Here is a tiny trained network, its code and every weight. The questions are about switching its units off for an input and a target symbol, where a switched-off unit gives its printed mean instead of its output.

import numpy as np


def w(rows, s, z=0):
    codes = np.array(rows[::2]) - 128.0
    scale = np.full(codes.shape[1], s)
    scale[-1] = z or s
    return codes * scale


def f(y):
    return np.maximum(y, 0)


def softmax(a):
    e = np.exp(a - a.max(-1, keepdims=True))
    return e / e.sum(-1, keepdims=True)


def log_softmax(a):
    a = a - a.max(-1, keepdims=True)
    return a - np.log(np.exp(a).sum(-1, keepdims=True))


def net(x, mask):
    ids = ['ΦΨαβζηπτ'.index(c) for c in x.split()]
    T = len(ids)
    res = E[ids] + P[:T]
    u = 0
    for l in range(3):
        r = res
        for j in range(3):
            rows = slice(2 * j, 2 * j + 2)
            q, k, v = (r @ M[l][rows].T for M in (Q, K, V))
            z = softmax(np.where(np.tri(T) > 0, q @ k.T / 2**0.5, -1e9)) @ v
            o = O[l][rows]
            res = res + np.where(mask[u + j], z, o[:, -1]) @ o[:, :-1]
        u += 3
        y = f(res @ A[l][:, :-1].T + A[l][:, -1])
        res = res + np.where(mask[u : u + 4], y, B[l][:, -1]) @ B[l][:, :-1]
        u += 4
    return log_softmax(res[-1] @ U[:, :-1].T + U[:, -1])


Q, K, V, O, A, B = {}, {}, {}, {}, {}, {}
E = w([
[161,171,67,158,127,148,187,133,178],'Φ',
[85,130,58,63,195,113,85,205,143],'Ψ',
[187,111,55,203,145,111,232,146,175],'α',
[152,224,68,62,179,121,144,32,62],'β',
[193,174,165,223,203,186,189,90,139],'ζ',
[95,111,141,164,57,15,212,90,184],'η',
[138,8,66,164,153,169,71,96,108],'π',
[136,125,46,184,77,138,185,152,150],'τ',
],0.011)
P = w([
[254,215,167,186,36,175,94,195,135],'0',
[146,202,114,214,75,191,157,157,158],'1',
[121,165,115,197,114,175,189,131,138],'2',
[101,136,94,160,132,152,202,124,132],'3',
[90,133,84,153,156,138,209,101,138],'4',
[87,124,57,141,170,119,210,78,143],'5',
[59,112,61,140,184,111,201,75,131],'6',
[58,104,44,146,199,89,183,66,130],'7',
[61,103,43,137,227,92,191,40,129],'8',
[50,87,45,139,236,72,162,30,119],'9',
[62,71,45,134,236,75,166,29,126],'10',
],0.005)
Q[0] = w([
[134,150,215,9,130,172,5,187,22],'L0H0',
[166,53,236,68,52,175,17,186,46],'L0H0',
[143,117,124,173,107,106,191,109,88],'L0H1',
[155,158,106,190,146,113,191,47,119],'L0H1',
[123,149,164,109,107,182,94,143,110],'L0H2',
[131,121,117,199,123,141,143,161,173],'L0H2',
],0.012)
K[0] = w([
[178,214,194,175,37,168,204,194,152],'L0H0',
[188,134,218,211,1,154,220,207,195],'L0H0',
[135,176,166,140,133,108,183,40,88],'L0H1',
[165,198,133,127,170,112,140,10,38],'L0H1',
[140,133,174,159,82,110,192,116,156],'L0H2',
[84,80,110,122,137,87,82,158,151],'L0H2',
],0.01)
V[0] = w([
[15,190,161,38,40,1,101,153,159],'L0H0',
[81,10,170,219,72,83,206,209,160],'L0H0',
[104,138,70,117,150,142,110,194,139],'L0H1',
[86,146,209,109,107,131,123,213,141],'L0H1',
[142,150,114,161,54,128,204,144,170],'L0H2',
[118,115,180,200,7,133,137,171,188],'L0H2',
],0.0057)
O[0] = w([
[66,164,140,75,3,232,208,149,194,35],'L0H0',
[151,62,92,100,123,155,100,59,224,36],'L0H0',
[95,34,123,105,193,137,161,129,201,114],'L0H1',
[121,146,111,125,170,67,78,92,241,4],'L0H1',
[180,134,93,52,109,106,132,174,93,181],'L0H2',
[189,121,159,73,105,95,58,153,33,91],'L0H2',
],0.005,0.0036)
A[0] = w([
[115,115,134,168,120,144,142,127,150,112],'L0N0',
[152,80,103,145,112,180,83,137,132,138],'L0N1',
[111,125,241,90,127,242,16,7,120,5],'L0N2',
[113,90,136,123,133,111,130,122,91,148],'L0N3',
],0.013)
B[0] = w([
[149,172,118,156,118,167,106,158,137,178],'L0N0',
[128,110,72,159,118,186,163,146,105,196],'L0N1',
[10,153,94,161,113,155,246,164,236,128],'L0N2',
[110,143,120,189,113,150,126,147,154,253],'L0N3',
],0.013,0.0038)
Q[1] = w([
[29,103,158,137,53,83,104,86,129],'L1H0',
[177,117,66,169,126,185,137,123,124],'L1H0',
[82,102,53,175,120,188,72,245,181],'L1H1',
[231,103,235,196,159,253,95,80,93],'L1H1',
[139,26,103,189,61,131,66,33,70],'L1H2',
[67,44,226,139,200,115,5,154,180],'L1H2',
],0.0053)
K[1] = w([
[139,128,146,136,68,84,152,131,154],'L1H0',
[124,171,120,144,156,104,92,120,130],'L1H0',
[86,47,158,131,105,124,121,187,117],'L1H1',
[213,146,148,187,118,180,122,146,150],'L1H1',
[159,116,122,173,94,176,131,122,140],'L1H2',
[118,83,106,50,149,198,2,133,142],'L1H2',
],0.0091)
V[1] = w([
[104,78,126,161,22,64,148,70,94],'L1H0',
[189,135,114,81,175,255,75,204,77],'L1H0',
[90,25,124,190,65,112,155,177,226],'L1H1',
[55,133,142,122,113,50,148,168,139],'L1H1',
[10,118,128,178,108,136,105,107,110],'L1H2',
[65,56,110,108,173,170,79,217,119],'L1H2',
],0.0048)
O[1] = w([
[125,71,99,92,158,174,159,125,129,173],'L1H0',
[162,179,121,126,74,94,67,179,130,105],'L1H0',
[255,184,130,103,129,166,161,178,115,250],'L1H1',
[136,143,88,118,153,139,87,175,100,117],'L1H1',
[79,130,153,153,130,167,132,108,125,147],'L1H2',
[71,115,113,118,112,66,163,54,162,12],'L1H2',
],0.0069,0.0024)
A[1] = w([
[55,101,250,166,130,130,21,87,96,7],'L1N0',
[119,144,174,141,32,48,119,117,155,115],'L1N1',
[95,92,95,145,116,161,109,137,145,141],'L1N2',
[136,72,73,127,97,145,191,96,149,142],'L1N3',
],0.011,0.013)
B[1] = w([
[150,103,109,131,72,51,170,212,145,128],'L1N0',
[254,217,155,118,97,233,21,186,87,144],'L1N1',
[182,133,145,104,166,166,126,144,137,183],'L1N2',
[118,95,185,127,135,116,138,154,156,254],'L1N3',
],0.0099,0.0085)
Q[2] = w([
[124,163,164,132,125,111,162,195,125],'L2H0',
[70,93,99,176,139,113,155,79,191],'L2H0',
[49,186,130,101,90,157,149,136,141],'L2H1',
[123,174,96,171,137,93,129,170,135],'L2H1',
[176,37,201,20,61,12,20,18,177],'L2H2',
[167,121,149,122,173,137,152,219,184],'L2H2',
],0.011)
K[2] = w([
[83,146,110,112,90,110,192,100,99],'L2H0',
[27,68,122,84,167,137,84,209,244],'L2H0',
[111,188,165,17,127,10,106,86,167],'L2H1',
[124,173,117,174,158,110,206,162,153],'L2H1',
[184,71,212,120,1,160,125,138,152],'L2H2',
[54,112,116,96,211,158,152,141,182],'L2H2',
],0.0096)
V[2] = w([
[3,79,81,83,121,141,132,132,173],'L2H0',
[86,110,97,123,120,81,145,55,67],'L2H0',
[158,214,147,96,98,64,112,147,112],'L2H1',
[134,108,127,167,96,238,68,163,116],'L2H1',
[88,161,153,109,179,144,109,105,173],'L2H2',
[148,140,70,166,198,47,39,225,190],'L2H2',
],0.0064)
O[2] = w([
[129,148,76,96,107,20,170,103,75,11],'L2H0',
[187,130,158,141,56,156,93,154,90,15],'L2H0',
[109,113,170,78,237,129,244,100,91,62],'L2H1',
[78,87,112,161,2,180,63,79,181,254],'L2H1',
[166,169,189,100,143,181,71,89,145,111],'L2H2',
[162,122,54,152,254,191,161,108,206,234],'L2H2',
],0.0048,0.006)
A[2] = w([
[3,29,100,121,124,28,212,91,136,42],'L2N0',
[3,131,83,53,155,75,133,63,119,3],'L2N1',
[157,57,105,80,168,145,82,165,202,25],'L2N2',
[173,157,105,137,96,130,83,173,95,110],'L2N3',
],0.0065,0.0021)
B[2] = w([
[245,109,80,142,112,108,110,73,2,180],'L2N0',
[100,48,192,128,140,43,216,48,103,146],'L2N1',
[131,176,106,120,72,87,154,99,88,253],'L2N2',
[140,129,92,136,126,145,108,94,74,165],'L2N3',
],0.0082,0.0056)
U = w([
[212,228,81,100,111,171,51,179,96,183],'Φ',
[2,108,154,137,153,129,179,128,213,254],'Ψ',
[158,56,126,164,144,48,194,99,124,62],'α',
[91,161,139,165,97,98,134,179,47,97],'β',
[164,103,178,131,180,108,68,133,116,71],'ζ',
[161,117,173,64,80,120,121,121,135,137],'η',
[115,118,96,154,84,111,72,73,148,102],'π',
[133,130,101,114,101,126,132,145,111,8],'τ',
],0.007,0.0061)

Each question gives the input, a string of symbols that net reads in full, and the target symbol t.
The units are the heads (2 rows each of Q, K, V and O) and the neurons (one row each of A and B). Each row of codes is followed by its name. A weight is (code - 128) times the scale printed after its matrix; where a second scale follows, it is the last column's (O, A, B and U).
mask holds one flag per unit, layer by layer, with each layer's heads first. A switched-off unit (its flag False) gives its mean, the last column of its rows in O or B, instead of its output. The means were averaged over made-up inputs and are rounded, as every weight is.
A unit's drop is (log p(t) with every unit on - log p(t) with that unit switched off) / (log p(t) with every unit on - log p(t) with every unit switched off).
The circuit of an input: a set's keep is (log p(t) with only the set's units on - log p(t) with every unit switched off) / (log p(t) with every unit on - log p(t) with every unit switched off). Starting from the 12 units with the biggest drops (on a tie, the unit counted first), units are removed one at a time, each time the one whose removal leaves the highest keep (on an exact tie, the one counted first), for as long as the keep stays at least 0.8.
circuit, biggest first: the units of the circuit, biggest drop first
most important unit: the unit with the biggest drop
k most important neurons: the k neurons with the biggest drops, biggest first
k most important neurons of layer l: the k neurons of layer l with the biggest drops, biggest first
which heads matter: for each layer, one digit per head in row order, 1 if its drop is at least 0.15 and else 0, layers parted by /
drop when u is switched off: that unit's drop, to one decimal
input Ψ α π Φ τ η, target π: circuit, biggest first => [L0H0, L0N1, L2H1]
input Ψ π η α α, target π: most important unit => L0N1
input ζ β η, target Φ: 2 most important neurons of layer 1 => [L1N1, L1N3]
input η β α, target β: circuit, biggest first => [L0H0, L2H2]
input η η η τ η η τ β η, target β: which heads matter => 110 / 000 / 001
input α π Ψ Ψ Ψ β α τ Ψ, target α: 2 most important neurons of layer 2 => [L2N1, L2N0]
input τ β η ζ, target β: circuit, biggest first => [L0H0, L2H2]
input η Ψ Ψ, target Ψ: 2 most important neurons of layer 2 => [L2N0, L2N1]
input β ζ Ψ η Φ η Ψ Ψ, target α: 4 most important neurons => [L1N1, L0N0, L2N1, L0N1]
input τ τ η, target η: 2 most important neurons of layer 0 => [L0N0, L0N3]
input Ψ Φ Ψ η α π η Φ, target π: 2 most important neurons => [L0N1, L0N3]
input π η π τ, target π: circuit, biggest first => [L2H1, L0H0, L0N1]
input α Φ α β η η Ψ Ψ π α, target π: 2 most important neurons => [L0N1, L0N3]
input τ η η, target η: most important neuron => [L0N3]
input η η π ζ α Φ, target π: 2 most important neurons of layer 1 => [L1N2, L1N1]
input Ψ α Ψ Ψ η, target Φ: 3 most important neurons => [L1N1, L0N0, L0N1]
input π Φ α Ψ Φ, target Ψ: which heads matter => 000 / 000 / 000
input η η η π η η η ζ, target π: which heads matter => 100 / 000 / 010
input Ψ β Ψ η β, target Ψ: which heads matter => 001 / 111 / 010
input α α α, target α: most important unit => L0H0
input η Ψ π η Ψ Ψ ζ η β, target β: which heads matter => 110 / 000 / 001
input β π η η α τ η, target π: 2 most important neurons => [L0N1, L2N0]
input Ψ π α ζ α π α η β β, target Ψ: 3 most important neurons of layer 1 => [L1N1, L1N2, L1N3]
input η α η β η, target β: drop when L2N0 is switched off => 0.3
input α β η η η α η α β α, target β: drop when L2H1 is switched off => 0.0
input Ψ η ζ π β, target β: drop when L1N1 is switched off => 0.1
input η Φ η β τ, target β: drop when L2N2 is switched off => -0.1
